Below is a small trained network, with its code and all its weights. Each question gives an input and a target symbol and asks what happens when units are switched off, that is, made to give their printed mean instead of their output.

import numpy as np


def w(rows, s, z=0):
    codes = np.array(rows[::2]) - 128.0
    scale = np.full(codes.shape[1], s)
    scale[-1] = z or s
    return codes * scale


def norm(h):
    return h / np.sqrt((h * h).mean(-1, keepdims=True) + 1e-5)


def f(y):
    return y / 2 * (1 + np.tanh(0.7978845608 * (y + 0.044715 * y**3)))


def softmax(a):
    e = np.exp(a - a.max(-1, keepdims=True))
    return e / e.sum(-1, keepdims=True)


def log_softmax(a):
    a = a - a.max(-1, keepdims=True)
    return a - np.log(np.exp(a).sum(-1, keepdims=True))


def net(x, mask):
    ids = ['αβγδεζηθλμπστφψω'.index(c) for c in x.split()]
    T = len(ids)
    res = E[ids] + P[:T]
    u = 0
    for l in range(2):
        r = norm(res)
        for j in range(2):
            rows = slice(3 * j, 3 * j + 3)
            q, k, v = (r @ M[l][rows].T for M in (Q, K, V))
            z = softmax(np.where(np.tri(T) > 0, q @ k.T / 3**0.5, -1e9)) @ v
            o = O[l][rows]
            res = res + np.where(mask[u + j], z, o[:, -1]) @ o[:, :-1]
        u += 2
        y = f(norm(res) @ A[l][:, :-1].T + A[l][:, -1])
        res = res + np.where(mask[u : u + 8], y, B[l][:, -1]) @ B[l][:, :-1]
        u += 8
    return log_softmax(norm(res)[-1] @ U[:, :-1].T + U[:, -1])


Q, K, V, O, A, B = {}, {}, {}, {}, {}, {}
E = w([
[24,135,131],'α',
[180,156,228],'β',
[72,93,174],'γ',
[61,65,198],'δ',
[131,84,210],'ε',
[69,90,176],'ζ',
[83,114,144],'η',
[147,144,166],'θ',
[79,107,149],'λ',
[111,118,164],'μ',
[112,176,136],'π',
[65,57,212],'σ',
[68,91,175],'τ',
[175,168,255],'φ',
[54,77,186],'ψ',
[180,154,246],'ω',
],0.0029)
P = w([
[140,118,125],'0',
[205,103,252],'1',
[143,147,134],'2',
[128,112,253],'3',
[154,152,114],'4',
[34,58,231],'5',
[153,130,97],'6',
[51,93,102],'7',
],0.015)
Q[0] = w([
[137,105,131],'L0H1',
[122,212,105],'L0H1',
[81,51,164],'L0H1',
[4,142,88],'L0H2',
[184,99,192],'L0H2',
[9,82,144],'L0H2',
],0.014)
K[0] = w([
[144,123,122],'L0H1',
[96,134,160],'L0H1',
[117,108,74],'L0H1',
[165,87,53],'L0H2',
[112,193,161],'L0H2',
[157,173,8],'L0H2',
],0.016)
V[0] = w([
[119,169,146],'L0H1',
[87,122,142],'L0H1',
[184,54,26],'L0H1',
[20,106,76],'L0H2',
[109,148,87],'L0H2',
[181,2,183],'L0H2',
],0.0077)
O[0] = w([
[174,128,189,124],'L0H1',
[158,87,120,126],'L0H1',
[31,198,43,88],'L0H1',
[77,212,191,1],'L0H2',
[141,178,188,73],'L0H2',
[51,87,2,222],'L0H2',
],0.0056,0.005)
A[0] = w([
[95,79,70,159],'L0N1',
[125,124,93,125],'L0N2',
[149,254,116,254],'L0N3',
[38,236,194,116],'L0N4',
[82,251,61,155],'L0N5',
[82,175,80,129],'L0N6',
[80,107,133,84],'L0N7',
[112,100,124,30],'L0N8',
],0.011,0.0063)
B[0] = w([
[172,123,182,255],'L0N1',
[156,120,163,146],'L0N2',
[184,143,212,129],'L0N3',
[229,120,253,174],'L0N4',
[107,198,154,156],'L0N5',
[105,166,171,143],'L0N6',
[166,92,136,132],'L0N7',
[162,78,110,106],'L0N8',
],0.011,0.0055)
Q[1] = w([
[163,173,89],'L1H1',
[119,75,165],'L1H1',
[250,73,95],'L1H1',
[23,175,167],'L1H2',
[175,187,65],'L1H2',
[125,64,161],'L1H2',
],0.023)
K[1] = w([
[46,129,144],'L1H1',
[201,149,82],'L1H1',
[91,217,62],'L1H1',
[196,72,172],'L1H2',
[2,111,153],'L1H2',
[177,161,94],'L1H2',
],0.019)
V[1] = w([
[250,153,63],'L1H1',
[176,203,130],'L1H1',
[98,174,152],'L1H1',
[141,170,32],'L1H2',
[140,151,62],'L1H2',
[94,143,37],'L1H2',
],0.012)
O[1] = w([
[238,118,8,252],'L1H1',
[253,233,116,63],'L1H1',
[118,198,170,5],'L1H1',
[155,237,28,69],'L1H2',
[144,181,49,102],'L1H2',
[71,254,81,48],'L1H2',
],0.0087,0.003)
A[1] = w([
[191,70,87,166],'L1N1',
[135,74,130,114],'L1N2',
[137,186,146,129],'L1N3',
[8,63,144,10],'L1N4',
[97,164,119,108],'L1N5',
[133,129,102,116],'L1N6',
[77,76,194,117],'L1N7',
[203,108,5,70],'L1N8',
],0.014,0.012)
B[1] = w([
[100,217,119,254],'L1N1',
[105,191,112,175],'L1N2',
[127,126,161,132],'L1N3',
[192,5,114,132],'L1N4',
[119,105,170,125],'L1N5',
[133,126,118,124],'L1N6',
[92,204,154,185],'L1N7',
[160,68,203,164],'L1N8',
],0.011,0.0095)
U = w([
[187,92,251,77],'α',
[171,83,107,197],'β',
[85,153,130,177],'γ',
[79,67,141,144],'δ',
[52,74,15,75],'ε',
[86,145,137,156],'ζ',
[115,207,139,115],'η',
[178,182,34,183],'θ',
[109,205,148,112],'λ',
[90,239,53,124],'μ',
[239,238,129,2],'π',
[74,37,140,118],'σ',
[84,145,138,149],'τ',
[184,52,110,169],'φ',
[79,96,157,125],'ψ',
[173,70,100,224],'ω',
],0.02,0.0043)

Each question gives the input, a string of symbols that net reads in full, and the target symbol t.
The units are the heads (3 rows each of Q, K, V and O) and the neurons (one row each of A and B). Each row of codes is followed by its name. A weight is (code - 128) times the scale printed after its matrix; where a second scale follows, it is the last column's (O, A, B and U).
mask holds one flag per unit, layer by layer, with each layer's heads first. A switched-off unit (its flag False) gives its mean, the last column of its rows in O or B, instead of its output. The means were averaged over made-up inputs and are rounded, as every weight is.
A unit's drop is (log p(t) with every unit on - log p(t) with that unit switched off) / (log p(t) with every unit on - log p(t) with every unit switched off).
The circuit of an input: a set's keep is (log p(t) with only the set's units on - log p(t) with every unit switched off) / (log p(t) with every unit on - log p(t) with every unit switched off). Starting from the 12 units with the biggest drops (on a tie, the unit counted first), units are removed one at a time, each time the one whose removal leaves the highest keep (on an exact tie, the one counted first), for as long as the keep stays at least 0.8.
circuit, biggest first: the units of the circuit, biggest drop first
unit that matters most: the unit with the biggest drop
k most important neurons: the k neurons with the biggest drops, biggest first
k most important neurons of layer l: the k neurons of layer l with the biggest drops, biggest first
which heads matter: for each layer, one digit per head in row order, 1 if its drop is at least 0.15 and else 0, layers parted by /
input ε ψ α, target ε: which heads matter	01 / 10
input μ α ε α ε α θ μ, target θ: 2 most important neurons	L1N1, L0N1
input α π α ω α μ π, target α: circuit, biggest first	L1H2
input σ α α α β λ π, target σ: 2 most important neurons	L0N4, L0N1
input π π π ε, target π: which heads matter	01 / 10
input φ α α α α α μ, target φ: circuit, biggest first	L1H1, L1H2
input σ θ π α α μ ε ε, target ε: 3 most important neurons of layer 1	L1N1, L1N8, L1N7
input ε α α α ε, target ε: circuit, biggest first	L1H1, L0H2
input θ π ε, target θ: circuit, biggest first	L0N4, L0H1, L0N1, L1H1
input μ ζ ψ μ α, target μ: circuit, biggest first	L0H2, L1H2
input σ ε ε, target σ: which heads matter	11 / 10
input η μ θ ε ε σ, target ε: which heads matter	11 / 10
input ε α λ μ τ α φ, target ε: which heads matter	11 / 10
input π ω ε α α α ε θ, target ε: 2 most important neurons of layer 0	L0N4, L0N1
input ψ ε δ η θ σ, target θ: which heads matter	11 / 11
input ε λ μ α, target μ: which heads matter	01 / 10
input α ψ ω, target α: which heads matter	01 / 11
input ε γ λ, target ε: which heads matter	01 / 10
input α μ α, target α: unit that matters most	L0H2
input ε μ α π π, target ε: circuit, biggest first	L1H1, L0N4, L0H2
input μ η π α φ η γ, target μ: circuit, biggest first	L0H2, L1H2
input σ π μ, target σ: circuit, biggest first	L1H1, L0H2
